In the rows, zero is written as 128.
Here are made-up objects, facts about them, and rows of numbers that follow some of those facts. Name the object behind each unnamed row.

Some objects and their rows:
vusteklek: [134 131 186 189 133 102  97 120  94 134 136 122 130 109 118  82 141 116
 177 174 143 154 142 125 124 104 160 140 132  89 146 123 194 125 138 151
 152 172 129 136  72 184 128 117]
selus: [128 140 191 182 129 122  84 132 116 145 135 104 126 106  98  96 139 127
 162 176 141 147 132 138 111  86 147 134 127  83 136 142 194 133 141 151
 156 172 121 117  74 168 132 132]
grubi: [129 120 154 205 161 112 129 126  66 137  95 101 174  96 141  66 133 112
 157 151  83 118 101  94 146  64 139 132 112  85 164 127 168 128 102 131
 142 154 132 158 120 203 123 147]
zamizar: [136 119 206 179 122 101 106 110  98 133 158 128 133 103 107  78 162 110
 175 181 131 158 136 110 110 104 157 137 132  94 138 118 207 123 130 144
 136 165 129 139  62 196 117 128]
dratuflak: [112 112 169 195 157 113 137 156  91 149 109 109 163  89 131  55 134 139
 151 158  66 120  84  91 133  74 143 134 114  74 148 117 178 126 118 118
 111 176 131 142 109 217 124 154]
lakluk: [149 125 174 188 134 103 104 111  78 125 118 116 139 101 117  87 140 105
 184 167 149 149 146 140 124 106 159 141 133  93 158 115 195 122 137 145
 154 168 130 144  74 175 124 129]
sokli: [125  94 185 184 151 134 126 129  92 160 110 115 155 101 142  67 132 122
 129 157  64 104  97  72 142  72 137 118 120  86 143 128 182 108 110 112
 137 152 120 162 114 199 129 127]
lestem: [116 130 177 191 159 105 136 146  85 150 118 111 167  75 136  66 139 134
 142 160  82 106  80  88 154  88 146 120 106  66 143 115 179 129  99 121
 101 162 137 131 112 208 123 149]
gropum: [100 136 148 197 156 111 128 143  85 144 137 109 165 102 156  71 133 129
 144 157  64 125  95  71 155  82 140 137 116  77 157 144 180 125 108 161
 136 166 101 148 116 226 147 120]
ketrek: [115 135 197 172 124  91 107 113 112 129 151 121 126 117 107  90 144 119
 181 172 148 153 123 111 133 111 160 127 127  76 134 116 206 125 131 139
 149 165 150 131  88 168 115 124]
tisur: [130 128 190 176 127 106 102 122 110 136 141 125 130 108 107  85 145 123
 172 178 137 149 132 121 119 103 159 136 134  88 139 124 200 121 140 144
 146 171 125 134  71 179 122 120]
drapustem: [116 121 163 187 151 116 135 135  93 141 115 110 175  95 129  70 140 126
 148 156  71 115  87  80 140  68 137 129 114  82 151 130 177 125 107 129
 130 158 120 149 116 206 122 144]
flugrum: [129 130 191 176 134 105 105 123 116 134 142 127 133 108 104  82 139 122
 173 181 138 143 132 119 117 102 164 136 135  90 137 130 200 117 147 145
 155 173 118 132  70 182 115 116]
vogik: [133 128 188 174 126 106 105 122 109 134 142 126 133 105 105  86 148 122
 172 177 137 149 131 120 118 105 158 137 135  90 139 122 201 122 141 144
 143 171 124 134  70 180 121 122]
kliludil: [131 132 207 183 126 115  87 118 104 141 151 110 128 102  98  88 158 113
 167 179 134 154 136 127 102  87 148 135 128  89 133 137 200 132 131 151
 145 165 124 123  65 185 127 137]
gristum: [115 124 161 188 154 117 130 136  93 142 115 107 174  95 130  71 141 127
 145 157  71 116  87  81 140  66 136 129 114  81 151 133 176 127 107 131
 132 158 119 147 116 205 125 144]
zapal: [127 139 202 175 130  92 105 122 104 138 149 125 127  97 111  86 145 124
 172 176 152 143 124 119 137 121 164 127 125  74 132 110 202 126 129 137
 129 166 148 120  76 173 117 125]
bobun: [130 135 203 184 127 118  86 122 108 142 147 107 126 104  97  91 152 117
 166 178 136 152 135 130 103  85 148 135 126  86 134 140 198 133 134 152
 149 167 123 120  67 179 127 137]
klatregra: [115 119 165 186 151 117 134 134  92 142 115 109 174  96 130  71 140 126
 146 157  70 114  86  80 140  68 136 128 115  83 152 130 178 124 107 129
 131 157 119 149 117 205 122 144]
telu: [114 126 153 185 152 116 127 131  84 143 119 119 180  92 131  77 145 137
 136 159  75 113  91  77 152  68 138 128 111  89 152 132 168 135  93 133
 120 152 119 145 112 201 117 133]
bamek: [105 132 151 195 155 112 129 141  85 143 132 111 168 100 150  70 136 129
 146 157  65 123  94  73 152  78 139 135 116  77 155 141 179 125 106 153
 134 165 106 148 114 222 142 124]

There are 2 kinds of fact about the objects: Ψ, κ.
vibadru	Ψ	nimul; vozan	Ψ	kebrepel; fuplo	Ψ	flasi; bobubrak	Ψ	dadrak; godros	Ψ	stifol
kubrok	Ψ	nogri; drapustem	Ψ	dukleplen; klokem	Ψ	plase; manos	Ψ	mavim; trigavi	Ψ	pobro
plosor	Ψ	kluzom; kibren	Ψ	gropum; nimul	Ψ	zapal; breplu	Ψ	trulek; pulen	Ψ	megil
dratuflak	Ψ	manos; trumir	Ψ	klunaklan; klatregra	Ψ	breplu; floplobrin	Ψ	skugol; neske	Ψ	floplobrin
fida	Ψ	sokli; kaplu	Ψ	gubi; lezik	Ψ	flatrum; derezur	Ψ	trigavi; brobor	Ψ	braklo
flistam	Ψ	deflo; skase	Ψ	grenor; kliludil	Ψ	fogribra; skugol	Ψ	plodre; vusteklek	Ψ	zubro
patoflok	Ψ	drusti; trulek	Ψ	tisur; rodron	Ψ	zimar; gefludu	Ψ	telu; romi	Ψ	flafa
kegurul	Ψ	stofla; tikla	Ψ	gruki; gubrul	Ψ	bobubrak; mavim	Ψ	skigrik; vuzis	Ψ	tretrol
ketrek	Ψ	vibadru; flasi	Ψ	kaplu; roduskan	Ψ	piven; plase	Ψ	vugero; drasam	Ψ	siskon
plumiros	Ψ	lestem; megil	Ψ	klatregra; dugom	Ψ	bobun; gruki	Ψ	troto; skigrik	Ψ	masko
fafum	Ψ	kubrok; stofla	Ψ	neske; nafu	Ψ	lakluk; telu	Ψ	vuzis; laklak	Ψ	fozuk
pefum	Ψ	nafu; gubi	Ψ	flugrum; nulir	Ψ	selus; gristum	Ψ	gedre; bobun	Ψ	kliludil
vopipar	Ψ	mogrik; piven	Ψ	fuplo; deflo	Ψ	fafum; drusti	Ψ	siklis; fovo	Ψ	gruplor
lakluk	Ψ	barul; kebrepel	Ψ	gefludu; masko	Ψ	druner; vugero	Ψ	plastaki; gruplor	Ψ	tepes
zamizar	Ψ	plagrom; stutuna	Ψ	trugakil; sokli	Ψ	vaken; braklo	Ψ	gubrul; gedre	Ψ	katir
fligor	Ψ	statriskem; tisur	Ψ	romi; grubi	Ψ	plaflam; flegozem	Ψ	storistis; fogribra	Ψ	lezik
barul	Ψ	flegozem; dadrak	Ψ	ketrek; vaken	Ψ	derezur; mogrik	Ψ	kasto; vogik	Ψ	kegurul
remestom	Ψ	fovo; plaflam	Ψ	vusteklek; skona	Ψ	gruplan; siklis	Ψ	pefum; dukleplen	Ψ	papo
trugakil	Ψ	skona; zapal	Ψ	davun; kestan	Ψ	drapustem; plastaki	Ψ	fida; ridran	Ψ	laklak
finak	Ψ	drasam; storistis	Ψ	grubi; zimar	Ψ	brobor; tepes	Ψ	dratuflak; katir	Ψ	nulir
grenor	Ψ	baski; kasto	Ψ	roduskan; davun	Ψ	plumiros; baski	Ψ	flistam; ralim	Ψ	plosor
nogri	Ψ	vozan; pobro	Ψ	ralim; lepus	Ψ	finak; skeli	Ψ	tikla; papo	Ψ	kibren
gruplan	Ψ	zamizar; ziruves	Ψ	fligor; flugrum	Ψ	trumir; plagrom	Ψ	mipor; plodre	Ψ	patoflok
lestem	Ψ	remestom; siskon	Ψ	vopipar; keva	Ψ	rodron; flatrum	Ψ	stutuna; statriskem	Ψ	skeli
selus	Ψ	godros; fozuk	Ψ	lepus; stifol	Ψ	dugom; kluzom	Ψ	ziruves; braso	Ψ	keva
druner	Ψ	skase; vibadru	κ	886; vozan	κ	886; fuplo	κ	886; bobubrak	κ	886
godros	κ	809; kubrok	κ	809; drapustem	κ	809; klokem	κ	809; manos	κ	809
tretrol	κ	886; trigavi	κ	886; plosor	κ	809; kibren	κ	809; nimul	κ	886
breplu	κ	886; pulen	κ	809; dratuflak	κ	809; trumir	κ	809; klatregra	κ	809
floplobrin	κ	886; neske	κ	886; fida	κ	809; kaplu	κ	809; lezik	κ	886
derezur	κ	886; brobor	κ	809; flistam	κ	886; skase	κ	809; troto	κ	809
kliludil	κ	886; skugol	κ	886; vusteklek	κ	886; mipor	κ	886; patoflok	κ	809
trulek	κ	809; rodron	κ	886; gefludu	κ	809; romi	κ	886; kegurul	κ	886
tikla	κ	809; gubrul	κ	886; mavim	κ	886; zubro	κ	809; bamek	κ	809
vuzis	κ	886; ketrek	κ	886; flasi	κ	809; roduskan	κ	886; plase	κ	809
drasam	κ	886; plumiros	κ	886; megil	κ	886; dugom	κ	809; gruki	κ	809
skigrik	κ	886; fafum	κ	886; stofla	κ	886; nafu	κ	809; telu	κ	809
laklak	κ	809; pefum	κ	886; gubi	κ	809; nulir	κ	886; gropum	κ	809
gristum	κ	809; bobun	κ	886; vopipar	κ	886; piven	κ	886; deflo	κ	886
drusti	κ	886; flafa	κ	886; fovo	κ	809; lakluk	κ	886; kebrepel	κ	886
masko	κ	886; vugero	κ	886; gruplor	κ	886; zamizar	κ	886; stutuna	κ	809
sokli	κ	809; braklo	κ	886; gedre	κ	809; fligor	κ	886; tisur	κ	886
grubi	κ	809; flegozem	κ	809; fogribra	κ	886; barul	κ	886; dadrak	κ	886
vaken	κ	809; mogrik	κ	809; vogik	κ	886; remestom	κ	886; plaflam	κ	809
skener	κ	886; skona	κ	886; siklis	κ	886; dukleplen	κ	886; trugakil	κ	886
zapal	κ	886; kestan	κ	886; plastaki	κ	809; ridran	κ	886; finak	κ	886
storistis	κ	809; zimar	κ	886; tepes	κ	886; katir	κ	809; grenor	κ	886
kasto	κ	809; davun	κ	886; baski	κ	886; ralim	κ	886; nogri	κ	809
pobro	κ	886; lepus	κ	809; skeli	κ	886; papo	κ	886; gruplan	κ	886
ziruves	κ	809; klunaklan	κ	886; flugrum	κ	886; plagrom	κ	886; plodre	κ	809
lestem	κ	809; siskon	κ	886; keva	κ	886; flatrum	κ	886; statriskem	κ	886
selus	κ	886; fozuk	κ	809; stifol	κ	886; kluzom	κ	886; braso	κ	809
druner	κ	886

Name these rows:
No name comes twice in this set of rows, the named rows included.
[126 135 180 177 127 105  96 121 101 136 148 132 134 105 112  90 148 129
 165 178 139 150 138 117 129 107 159 137 130  92 140 125 193 129 132 153
 140 169 123 130  68 179 124 111] : vuzis
[136 151 161 188 125 115 141 150 125 141 107 111 185  93 135  70 162 115
 143 168  78 126  84  78 145  53 135 136 120  82 161 120 163 124 110 129
 119 154 131 159 118 209 136 141] : ziruves
[118 109 171 186 153 124 130 131  90 150 113 112 167  98 134  68 137 125
 140 157  68 110  91  76 141  70 139 125 116  84 146 131 179 119 108 123
 132 156 120 154 115 202 123 138] : plase
[131 138 205 180 133  93 104 130 101 142 147 126 127  88 113  82 146 128
 169 180 151 141 125 126 135 122 166 127 124  74 131 107 200 127 130 135
 119 170 146 116  69 179 119 127] : plumiros
[134 126 182 166 122 108 109 124 112 132 145 126 135 104 102  91 150 124
 170 176 135 148 128 121 116 109 157 137 137  90 140 121 206 117 142 142
 142 171 116 133  69 179 124 125] : kegurul
[103 141 149 198 152 109 130 145  89 143 137 110 167 100 156  71 137 126
 145 159  65 128  93  70 156  79 139 138 117  77 157 142 177 126 108 161
 133 167 105 148 117 227 149 120] : troto
[149 126 207 175 111 117 103 127 127 149 132 130 127 109 116  82 153 111
 160 182 137 147 138 114 122  96 156 132 140  91 139 114 194 111 145 131
 143 164 134 149  70 177 132 109] : pobro
[129 140 205 177 132  94 105 126 102 140 148 126 127  92 111  85 147 126
 169 178 151 142 125 122 136 121 165 127 125  73 131 107 200 128 129 137
 123 169 148 117  72 177 119 125] : davun
[118 125 175 193 160 108 135 152  86 152 115 110 168  76 135  60 139 137
 145 162  77 110  80  91 146  83 145 125 110  69 145 113 178 128 106 119
 102 167 134 132 109 213 125 152] : fovo
[133 116 140 192 157 114 137 126  66 131  96 102 181  89 139  74 136 113
 156 148  81 116  96  96 143  75 137 132 117  87 169 124 178 122 106 131
 136 157 117 157 119 203 128 152] : nafu
[153 151 193 176 101 105 110 136 139 138 132 127 142 104 112  83 166 110
 166 187 143 158 132 118 123  89 155 142 138  89 148 109 187 120 144 139
 134 165 138 146  73 180 133 117] : kluzom
[103 135 148 201 157 109 126 140  79 143 133 109 165 100 157  70 133 126
 148 155  65 126  97  73 156  80 140 138 116  76 158 142 177 126 107 160
 136 167 104 148 116 225 148 120] : zubro

The same objects again, as new rows of numbers:
Some objects and their rows:
baski: [135 114 142 165 131  77 133 132 104  95 138 162 155 134  91 117 167 115
 108 123 133 138 103 111 125  88 125 193 119 154  83 128 106 194]
vuzis: [143 125 143 172 131  81 155 123  99 123 141 161 155 136  87 122 167 116
 120 116 148 135 117 112 130 123 130 189 120 149  82 124 121 185]
roduskan: [135 128 143 167 133 120 154 131 130 124 127 151 140 156  84 128 153 116
 122 123 163 124 108 118 141 106 116 185 108 153  63 133 110 142]
dratuflak: [100 125 109  84 123 129 120 163 117  95 117 110  82 110 195 131 122 148
 146 125  46 159 129 122 143 132 100  78 177 166 180  99  98  94]
stifol: [150 155 143 172 140 116 132 108 179 103 148 164 151 151  89 117 158 132
 101 124 156 152 107 116 142 162 126 156 150 112 139 120 119 148]
vugero: [145 103 143 155 140 133 119 126 136 166 142 142 156 154  90 123 165 103
 107  93 139 149  99 151 149 141 117 169 157 162  98 133 124 188]
braklo: [139 130 141 171 151  91 168 128 113 148 150 149 155 145  97 147 159 131
 119 107 165 165 135 120 118 143 139 195 138 152 161 133 134 174]
lakluk: [138  97 142 171 143 100 125 100 113 108 140 159 154 151 176 115 165  97
 107 114 167 144 126 114 137 152 142 184 128 155  70 133 102  86]
tisur: [144 111 141 128 152 112 120 114 128 162 128 168 154 151  82 117 162 128
 123 105 160 180 144 118 103 115 106 195 154 124  63 117 106  99]
tikla: [101 164 108  84 125  84 129 148  88 161 128 109  81 108 196 150 138 128
 154 119  64 124 146 133 158 177 105  63 175 144 170  95 102  33]
masko: [124 105 140 146 139  82 118 135 123  90 139 162 151 143  96 116 166 119
 102 123 151 148  98 113 124  77 124 190 124 155  91 132  98 194]
gruki: [101 163 109  85 125  87 132 148  87 158 127 110  81 108 193 149 137 131
 154 120  62 125 147 132 156 177 106  64 176 149 171  96 102  39]
fligor: [121 137 137 165 154  73 119 117 100 161 148 156 144 132  84 139 164  95
 111 106 166 125 103 131 151 121 130 157 128  96  73 128 102 133]
flegozem: [102 109 113  90 122 146 130 105  94 128 112 111  85 111 194 131 146 133
 153 122  51 145 153 118 152 190 130  68 177 168 165  98 103  34]
vaken: [109 135 113  83 122 154 118 156 109 180 119 107  87 113 194 143 145 127
 154  95  47 141 122 167 160 185  92  60 182 167 176  98 123  57]
dukleplen: [143 115 141 164 146 100 135 120 128 134 142 161 153 150  88 120 164 116
 110 111 162 145 120 120 129 125 127 189 130 141  87 130 112 162]
gruplan: [143  96 132 169 141 141 155 156 112 154 135 161 149 142  89 117 165 147
 102 101 167 140 132 133 159 158 142 188 115 143  53 120 114 190]
megil: [144 113 141 135 151 110 121 116 128 158 131 168 154 151  83 117 162 126
 120 106 163 175 141 121 106 118 109 197 150 127  67 120 106 108]
piven: [136 128 143 169 131 116 151 129 130 126 127 152 136 156  84 132 152 123
 127 121 162 127 104 114 142 105 110 185 111 156  60 133 107 145]
pulen: [111 146 110  84 123 150 128 147 115 163 108 122  83 112 194 127 130 147
 155 114  47 169 159 129 124 176  89 100 180 165 172  95 110  36]
kaplu: [106 153 112  97 121 150 148 152 113 143 107 109  80 142 193 152 113 150
 154 122  50 138 130 112 156 172  87  64 174 168 160  99 102  38]

Name these rows:
No name comes twice in this set of rows, the named rows included.
[126 130 139 162 153  76 117 120 102 166 148 151 150 137  84 138 166  96
 110 100 166 125 100 139 152 128 127 149 136 105  75 130 105 153] : kluzom
[132 111 142 162 132  77 128 134 109  94 137 162 154 136  92 116 168 115
 106 122 136 140 101 112 124  82 125 192 120 154  84 129 103 194] : grenor
[102 139 110  84 122 108 129 161  96  97 110 112  82 109 194 125 152 145
 152 126  44 142 134 117 145 142  98  68 173 167 175  96 102 111] : skase
[108 157 110  86 123 138 164 155 104 153 130 108  83 110 194 148 128 147
 154 115  47 152 157 130 145 185 109  72 177 166 180  97 130  42] : braso

Now the same objects, written a new way:
Known rows:
pobro: [150 144 155 152 155 114 129 109 125 169 133 138 136 108 156 109 164 144
 141 138 121 110  96 150 196 120]
trigavi: [153 145 152 153 158 116 129 110 128 169 133 137 135 109 155 108 166 143
 137 140 119 111  95 149 195 121]
bamek: [177 166 131 173 123 148 166 120 117  55 140 100 131 122 137 114 171 147
 185 113 123  95  93 167 145 123]
dadrak: [120 152 149 140 122 106 128 112 133 178 133 113 125  99 157 108 166 151
 140 144 120 110  95 162 189 122]
ketrek: [120 151 151 141 126 104 127 112 132 178 131 113 125 101 157 108 167 151
 140 144 120 110  96 162 190 122]
skener: [140 148 156 155 155 108 128 104 125 183 129 120 131 100 154 109 168 146
 148 144 121 107  97 160 192 131]
manos: [163 151 135 181 124 130 164 118 111  49 124  93 128 137 141 110 184 148
 185 107 115  96  94 169 142  99]
stifol: [152 139 153 149 157 115 125 104 117 178 141 108 119  92 158 108 187 136
 165 147 120 104  93 177 201 133]
statriskem: [135 138 165 146 144 106 127 109 109 170 131 140 141 101 157 117 152 147
 160 130 128 106 103 150 199 110]
trugakil: [131 142 150 167 154 114 128 114 126 192 146 111 135  95 146 105 184 140
 140 143 118  98 113 164 195 135]
kliludil: [144 140 151 157 156 115 126 108 120 185 142 109 125  94 154 106 185 138
 155 145 119 102 100 170 199 134]
fuplo: [151 168 153 154 166 104 130 106 125 184 131 131 134 105 155 108 177 141
 155 147 128 106 101 168 198 133]
braso: [164 176 118 150  79 162 167 126 138  42 156  90 124 106 142 117 159 153
 165 115 124 101  82 173 144 127]
telu: [199 148 131 186 115 156 180 114 130  79 141 116 131 110 138 122 188 160
 185 124 119  90  90 168 138 137]
gruplan: [126 143 149 170 153 113 128 115 127 196 146 112 137  95 144 104 182 141
 138 143 117  97 117 162 194 137]
kluzom: [141 142 160 148 148 109 128 109 116 170 131 139 140 104 156 114 157 146
 152 133 125 108  99 149 197 117]
gedre: [200 156 131 160 126 159 161 113 107  42 149  85 114 112 145 114 189 136
 209 115 123  95  80 190 156 123]
floplobrin: [155 152 156 157 157  86 130  88 126 177 122 106 140 100 159 111 122 142
 133 139 123 102 103 170 190 148]
tikla: [169 156 142 164 107 148 166 123 101  43 142 121 142 121 141 123 151 150
 204  98 132  93 102 158 152  99]
nulir: [159 138 154 144 157 116 123 100 114 173 138 107 114  92 161 108 187 135
 171 147 121 106  86 180 202 133]
kubrok: [192 147 130 186 121 149 175 114 125  67 136 109 131 117 140 119 189 157
 183 118 117  91  90 169 139 126]

Which object is each row?
No name comes twice in this set of rows, the named rows included.
[118 140 158 155 147  89 124 106 120 175 116 111 126 115 158 104 177 147
 148 139 115 109  98 163 190 108] : remestom
[188 157 130 170 124 157 164 119 111  52 152  88 122 114 140 112 188 138
 199 114 122  92  93 182 153 123] : dugom
[154 159 132 171 112 132 163 122 114  46 130  91 127 133 141 109 177 149
 183 108 117  97  94 170 143  99] : lestem
[152 151 160 152 156  95 130  93 124 189 124 110 133 101 155 107 129 144
 143 147 121 105 102 157 188 149] : drusti
[162 129 154 168 146 113 141  99 137 206 129 137 131  89 155 117 186 159
 147 156 118 101  95 160 186 148] : vuzis
[151 150 161 151 158 100 130  95 121 193 123 112 132 102 153 106 129 145
 146 149 120 107 102 155 187 149] : siklis
[155 146 149 153 161 116 130 110 131 170 133 136 135 109 155 107 168 143
 134 142 118 111  94 150 196 124] : derezur
[201 154 128 159 128 159 159 112 107  33 150  82 114 111 147 114 186 134
 207 114 122  96  75 190 156 123] : gristum
[183 177 133 175 140 153 163 120 116  51 143 107 136 121 134 114 171 142
 189 110 128  96  94 165 149 122] : kasto
[170 160 125 185 122 155 166 126 117  62 156  91 133 115 130 110 185 140
 180 112 120  88 108 172 149 125] : stutuna
[159 175 122 152  81 156 169 128 133  52 153  95 125 111 141 116 164 154
 173 116 124  99  89 170 143 123] : brobor

